Below is a small trained network, with its code and all its weights. Each question gives an input and a target symbol and asks what happens when units are switched off, that is, made to give their printed mean instead of their output.

import numpy as np


def w(rows, s, z=0):
    codes = np.array(rows[::2]) - 128.0
    scale = np.full(codes.shape[1], s)
    scale[-1] = z or s
    return codes * scale


def softmax(a):
    e = np.exp(a - a.max(-1, keepdims=True))
    return e / e.sum(-1, keepdims=True)


def log_softmax(a):
    a = a - a.max(-1, keepdims=True)
    return a - np.log(np.exp(a).sum(-1, keepdims=True))


def net(x, mask):
    ids = ['ΘΞΨεημτφ'.index(c) for c in x.split()]
    T = len(ids)
    res = E[ids] + P[:T]
    u = 0
    for l in range(2):
        r = res
        for j in range(3):
            rows = slice(4 * j, 4 * j + 4)
            q, k, v = (r @ M[l][rows].T for M in (Q, K, V))
            z = softmax(np.where(np.tri(T) > 0, q @ k.T / 4**0.5, -1e9)) @ v
            o = O[l][rows]
            res = res + np.where(mask[u + j], z, o[:, -1]) @ o[:, :-1]
        u += 3
    return log_softmax(res[-1] @ U[:, :-1].T + U[:, -1])


Q, K, V, O = {}, {}, {}, {}
E = w([
[90,91,192,6,177,141],'Θ',
[79,94,75,137,11,114],'Ξ',
[175,154,192,1,116,98],'Ψ',
[160,126,93,28,40,56],'ε',
[65,196,146,183,51,195],'η',
[165,109,82,200,194,182],'μ',
[180,164,216,190,175,177],'τ',
[11,131,80,81,182,237],'φ',
],0.0064)
P = w([
[98,99,131,141,167,63],'0',
[186,52,201,114,38,156],'1',
[50,190,203,85,28,67],'2',
[162,130,34,74,254,160],'3',
[216,160,157,98,26,230],'4',
[61,237,147,87,69,163],'5',
],0.008)
Q[0] = w([
[198,83,178,140,122,213],'0.h0',
[76,211,185,82,27,179],'0.h0',
[130,35,47,206,250,59],'0.h0',
[206,52,103,160,197,120],'0.h0',
[83,155,114,181,203,51],'0.h1',
[162,123,168,39,41,137],'0.h1',
[183,81,126,110,136,210],'0.h1',
[73,175,130,148,123,43],'0.h1',
[151,71,207,255,147,131],'0.h2',
[102,184,47,2,118,128],'0.h2',
[72,164,75,114,188,121],'0.h2',
[68,156,87,141,188,107],'0.h2',
],0.0081)
K[0] = w([
[62,184,69,37,224,24],'0.h0',
[125,212,105,146,182,205],'0.h0',
[120,43,180,125,62,57],'0.h0',
[124,53,132,90,102,32],'0.h0',
[111,59,212,229,78,188],'0.h1',
[94,200,75,80,146,65],'0.h1',
[177,70,6,110,251,155],'0.h1',
[77,184,250,154,5,106],'0.h1',
[89,71,195,154,135,6],'0.h2',
[160,192,55,100,124,254],'0.h2',
[35,197,43,150,190,188],'0.h2',
[23,174,59,180,201,156],'0.h2',
],0.0066)
V[0] = w([
[111,136,164,24,39,71],'0.h0',
[75,74,124,26,154,82],'0.h0',
[92,64,49,103,77,72],'0.h0',
[74,52,61,65,127,72],'0.h0',
[118,125,56,183,41,98],'0.h1',
[71,206,223,77,94,123],'0.h1',
[207,58,38,165,167,135],'0.h1',
[255,102,72,89,198,149],'0.h1',
[115,41,127,181,219,77],'0.h2',
[237,150,175,87,23,112],'0.h2',
[60,205,101,139,88,224],'0.h2',
[14,158,87,179,179,201],'0.h2',
],0.008)
O[0] = w([
[142,126,82,28,133,149,222],'0.h0',
[81,121,41,75,106,97,191],'0.h0',
[74,52,123,48,86,135,153],'0.h0',
[62,74,80,73,87,109,167],'0.h0',
[91,74,254,49,140,166,114],'0.h1',
[125,229,120,114,132,114,184],'0.h1',
[147,29,125,142,111,144,80],'0.h1',
[186,73,70,150,67,147,126],'0.h1',
[123,75,132,173,215,81,55],'0.h2',
[172,136,150,85,51,126,253],'0.h2',
[70,183,119,152,99,204,94],'0.h2',
[77,140,114,179,172,156,10],'0.h2',
],0.0088,0.0057)
Q[1] = w([
[245,116,166,172,57,144],'1.h0',
[117,136,180,183,218,56],'1.h0',
[51,125,89,68,159,151],'1.h0',
[86,177,148,166,139,40],'1.h0',
[110,124,178,195,234,89],'1.h1',
[174,123,80,92,34,122],'1.h1',
[189,107,32,115,133,104],'1.h1',
[160,100,2,117,227,148],'1.h1',
[153,57,147,115,65,167],'1.h2',
[185,162,246,192,5,148],'1.h2',
[153,160,76,100,122,90],'1.h2',
[177,65,19,78,179,105],'1.h2',
],0.0058)
K[1] = w([
[139,190,82,122,127,254],'1.h0',
[114,232,230,141,121,81],'1.h0',
[99,25,125,138,139,22],'1.h0',
[157,165,186,81,121,63],'1.h0',
[89,122,155,88,124,15],'1.h1',
[175,118,95,149,113,243],'1.h1',
[203,57,143,158,133,134],'1.h1',
[155,83,166,162,165,76],'1.h1',
[180,156,114,105,140,61],'1.h2',
[208,154,100,124,138,216],'1.h2',
[65,124,67,143,171,146],'1.h2',
[98,112,121,146,147,15],'1.h2',
],0.0059)
V[1] = w([
[109,202,206,87,32,134],'1.h0',
[184,70,183,104,47,93],'1.h0',
[58,165,94,158,193,176],'1.h0',
[202,21,93,143,149,75],'1.h0',
[115,100,26,56,66,139],'1.h1',
[101,115,41,45,59,137],'1.h1',
[82,205,57,132,146,75],'1.h1',
[88,211,80,147,159,73],'1.h1',
[173,255,194,118,151,114],'1.h2',
[39,205,146,161,190,152],'1.h2',
[235,106,152,87,70,92],'1.h2',
[222,232,198,107,112,97],'1.h2',
],0.0061)
O[1] = w([
[149,54,39,130,167,241,157],'1.h0',
[167,87,123,132,70,200,189],'1.h0',
[79,144,145,118,178,66,62],'1.h0',
[160,163,195,136,27,100,161],'1.h0',
[77,138,84,123,178,110,239],'1.h1',
[78,135,75,126,173,123,247],'1.h1',
[229,151,3,227,145,78,117],'1.h1',
[233,142,53,205,116,96,94],'1.h1',
[167,200,191,44,200,118,107],'1.h2',
[100,206,180,99,95,173,47],'1.h2',
[181,59,97,123,189,77,204],'1.h2',
[197,148,170,55,202,84,144],'1.h2',
],0.0064,0.016)
U = w([
[72,79,161,127,92,218,9],'Θ',
[111,118,187,151,70,106,148],'Ξ',
[104,162,114,139,130,52,32],'Ψ',
[41,156,184,57,176,136,183],'ε',
[200,175,175,130,80,131,206],'η',
[166,80,65,175,118,141,183],'μ',
[174,109,111,124,254,84,108],'τ',
[101,194,95,173,47,140,142],'φ',
],0.0063,0.0016)

Each question gives the input, a string of symbols that net reads in full, and the target symbol t.
The units are the heads (4 rows each of Q, K, V and O). Each row of codes is followed by its name. A weight is (code - 128) times the scale printed after its matrix; where a second scale follows, it is the last column's (O and U).
mask holds one flag per head, layer by layer. A switched-off head (its flag False) gives its mean, the last column of its rows in O, instead of its output. The means were averaged over made-up inputs and are rounded, as every weight is.
A unit's drop is (log p(t) with every unit on - log p(t) with that unit switched off) / (log p(t) with every unit on - log p(t) with every unit switched off).
The circuit of an input: a set's keep is (log p(t) with only the set's units on - log p(t) with every unit switched off) / (log p(t) with every unit on - log p(t) with every unit switched off). Starting from all 6 units, units are removed one at a time, each time the one whose removal leaves the highest keep (on an exact tie, the one counted first), for as long as the keep stays at least 0.8.
circuit, biggest first: the units of the circuit, biggest drop first
most important unit: the unit with the biggest drop
heads that matter: for each layer, one digit per head in row order, 1 if its drop is at least 0.15 and else 0, layers parted by /
input ε Ψ Ξ, target ε: heads that matter => 110 / 010
input φ Ψ Ψ ε τ, target Θ: circuit, biggest first => [0.h1 1.h1]
input τ η Ψ, target τ: circuit, biggest first => [1.h0 0.h0 0.h1]
input ε ε ε Θ, target μ: heads that matter => 111 / 001
input Ψ Ψ ε η Ξ ε, target η: circuit, biggest first => [1.h1 1.h2 0.h0]
input Ξ ε ε Θ ε, target φ: most important unit => 0.h2
input ε Ξ ε Ψ, target μ: circuit, biggest first => [0.h0 1.h2 0.h2 0.h1]
input η Ψ φ ε ε, target Θ: circuit, biggest first => [0.h1 1.h1 1.h0]
input Ξ ε ε, target ε: circuit, biggest first => [0.h1 0.h0]
input Θ η τ τ Ψ η, target τ: heads that matter => 100 / 101
input ε Ψ ε τ η Θ, target τ: circuit, biggest first => [0.h0 1.h2 1.h0]
input Θ μ ε η τ, target τ: circuit, biggest first => [1.h0 1.h2]
input η Ξ ε ε μ η, target μ: heads that matter => 110 / 111
input ε ε ε ε Ψ, target Θ: heads that matter => 010 / 010
input τ η Ψ ε Ψ, target Θ: heads that matter => 011 / 110
input ε Θ ε τ η Ξ, target τ: circuit, biggest first => [0.h0 1.h2 1.h0]
input Ψ ε Ψ η η Θ, target η: heads that matter => 111 / 011
input τ Ψ ε, target τ: circuit, biggest first => [0.h0 1.h2 1.h0]
input ε φ ε Ψ ε η, target η: heads that matter => 111 / 011
input ε Ψ ε ε Θ, target Θ: circuit, biggest first => [1.h1 0.h1]
input ε Ξ Ψ Ψ Ψ ε, target ε: circuit, biggest first => [1.h1 0.h1]
input μ ε ε, target μ: most important unit => 0.h0
input ε ε Ψ φ ε, target Ψ: most important unit => 1.h0
